Below is a small trained network, with its code and all its weights. Each question gives an input and a class and asks what happens when units are switched off, that is, made to give their printed mean instead of their output.

import numpy as np


def w(rows, s, z=0):
    codes = np.array(rows[::2]) - 128.0
    scale = np.full(codes.shape[1], s)
    scale[-1] = z or s
    return codes * scale


def norm(h):
    return h / np.sqrt((h * h).mean(-1, keepdims=True) + 1e-5)


def f(y):
    return np.maximum(y, 0)


def log_softmax(a):
    a = a - a.max(-1, keepdims=True)
    return a - np.log(np.exp(a).sum(-1, keepdims=True))


def net(x, mask):
    res = np.array(x, float).reshape(1, 6) / 4 @ E
    u = 0
    for l in range(2):
        y = f(norm(res) @ A[l][:, :-1].T + A[l][:, -1])
        res = res + np.where(mask[u : u + 7], y, B[l][:, -1]) @ B[l][:, :-1]
        u += 7
    return log_softmax(norm(res)[-1] @ U[:, :-1].T + U[:, -1])


A, B = {}, {}
E = w([
[132,225,250],'x0',
[100,25,90],'x1',
[143,14,140],'x2',
[206,104,189],'x3',
[207,96,98],'x4',
[78,124,226],'x5',
],0.0023)
A[0] = w([
[58,109,119,109],'L0N1',
[30,106,141,16],'L0N2',
[121,208,174,131],'L0N3',
[2,123,125,1],'L0N4',
[115,106,91,141],'L0N5',
[174,230,45,57],'L0N6',
[93,98,90,122],'L0N7',
],0.0061,0.0016)
B[0] = w([
[81,142,44,179],'L0N1',
[31,214,147,177],'L0N2',
[194,149,116,254],'L0N3',
[44,130,3,194],'L0N4',
[133,121,168,175],'L0N5',
[114,194,157,234],'L0N6',
[136,136,151,181],'L0N7',
],0.0048,0.0028)
A[1] = w([
[161,252,75,206],'L1N1',
[86,149,171,223],'L1N2',
[124,179,58,152],'L1N3',
[161,147,41,254],'L1N4',
[121,90,254,220],'L1N5',
[52,124,172,212],'L1N6',
[82,196,64,30],'L1N7',
],0.0085,0.0021)
B[1] = w([
[89,142,179,254],'L1N1',
[164,173,84,181],'L1N2',
[139,79,192,191],'L1N3',
[36,137,218,194],'L1N4',
[253,101,104,189],'L1N5',
[126,154,33,176],'L1N6',
[179,74,53,191],'L1N7',
],0.0044,0.0069)
U = w([
[110,204,176,180],'0',
[216,182,166,173],'1',
[33,153,28,105],'2',
[88,27,80,49],'3',
[95,146,112,4],'4',
[241,2,103,184],'5',
[79,71,134,190],'6',
],0.0096,0.0027)

Each question gives the input, the list of numbers given to net, and the class t.
The units are the neurons (one row each of A and B). Each row of codes is followed by its name. A weight is (code - 128) times the scale printed after its matrix; where a second scale follows, it is the last column's (A, B and U).
mask holds one flag per neuron, layer by layer. A switched-off neuron (its flag False) gives its mean, the last column of its row in B, instead of its output. The means were averaged over made-up inputs and are rounded, as every weight is.
A unit's drop is (log p(t) with every unit on - log p(t) with that unit switched off) / (log p(t) with every unit on - log p(t) with every unit switched off).
The circuit of an input: a set's keep is (log p(t) with only the set's units on - log p(t) with every unit switched off) / (log p(t) with every unit on - log p(t) with every unit switched off). Starting from the 12 units with the biggest drops (on a tie, the unit counted first), units are removed one at a time, each time the one whose removal leaves the highest keep (on an exact tie, the one counted first), for as long as the keep stays at least 0.8.
units of the circuit, in order: the units of the circuit, biggest drop first
k most important neurons: the k neurons with the biggest drops, biggest first
k most important neurons of layer l: the k neurons of layer l with the biggest drops, biggest first
drop of u: that unit's drop, to one decimal
input [-6,-4,-4,-5,1,-7], class 0: 3 most important neurons : L1N4; L0N6; L1N1
input [-8,-6,2,8,-5,-3], class 6: units of the circuit, in order : L1N4
input [-7,-4,-4,6,3,5], class 6: units of the circuit, in order : L1N2; L1N5
input [-5,2,8,0,-7,6], class 2: units of the circuit, in order : L0N2; L1N6; L1N3
input [1,4,5,-8,7,3], class 2: 2 most important neurons of layer 0 : L0N3; L0N2
input [-6,5,5,4,-6,6], class 2: 3 most important neurons of layer 0 : L0N2; L0N1; L0N4
input [-3,4,8,-2,-2,8], class 2: units of the circuit, in order : L0N2; L1N6; L1N3
input [-6,1,-4,0,8,-7], class 0: 2 most important neurons of layer 1 : L1N4; L1N5
input [-5,-8,-1,-7,6,-2], class 0: 2 most important neurons : L0N6; L0N4
input [8,-1,-1,-8,-6,5], class 2: 2 most important neurons : L0N4; L1N6
input [-8,4,-5,-2,8,-3], class 6: drop of L1N4 : 0.8
input [-4,8,5,-1,-3,6], class 2: drop of L1N5 : 0.1
input [0,3,5,1,-7,3], class 2: drop of L1N4 : 0.0
input [1,5,1,3,-1,8], class 5: units of the circuit, in order : L1N5
input [-5,-7,2,2,7,-7], class 0: drop of L1N5 : 0.2
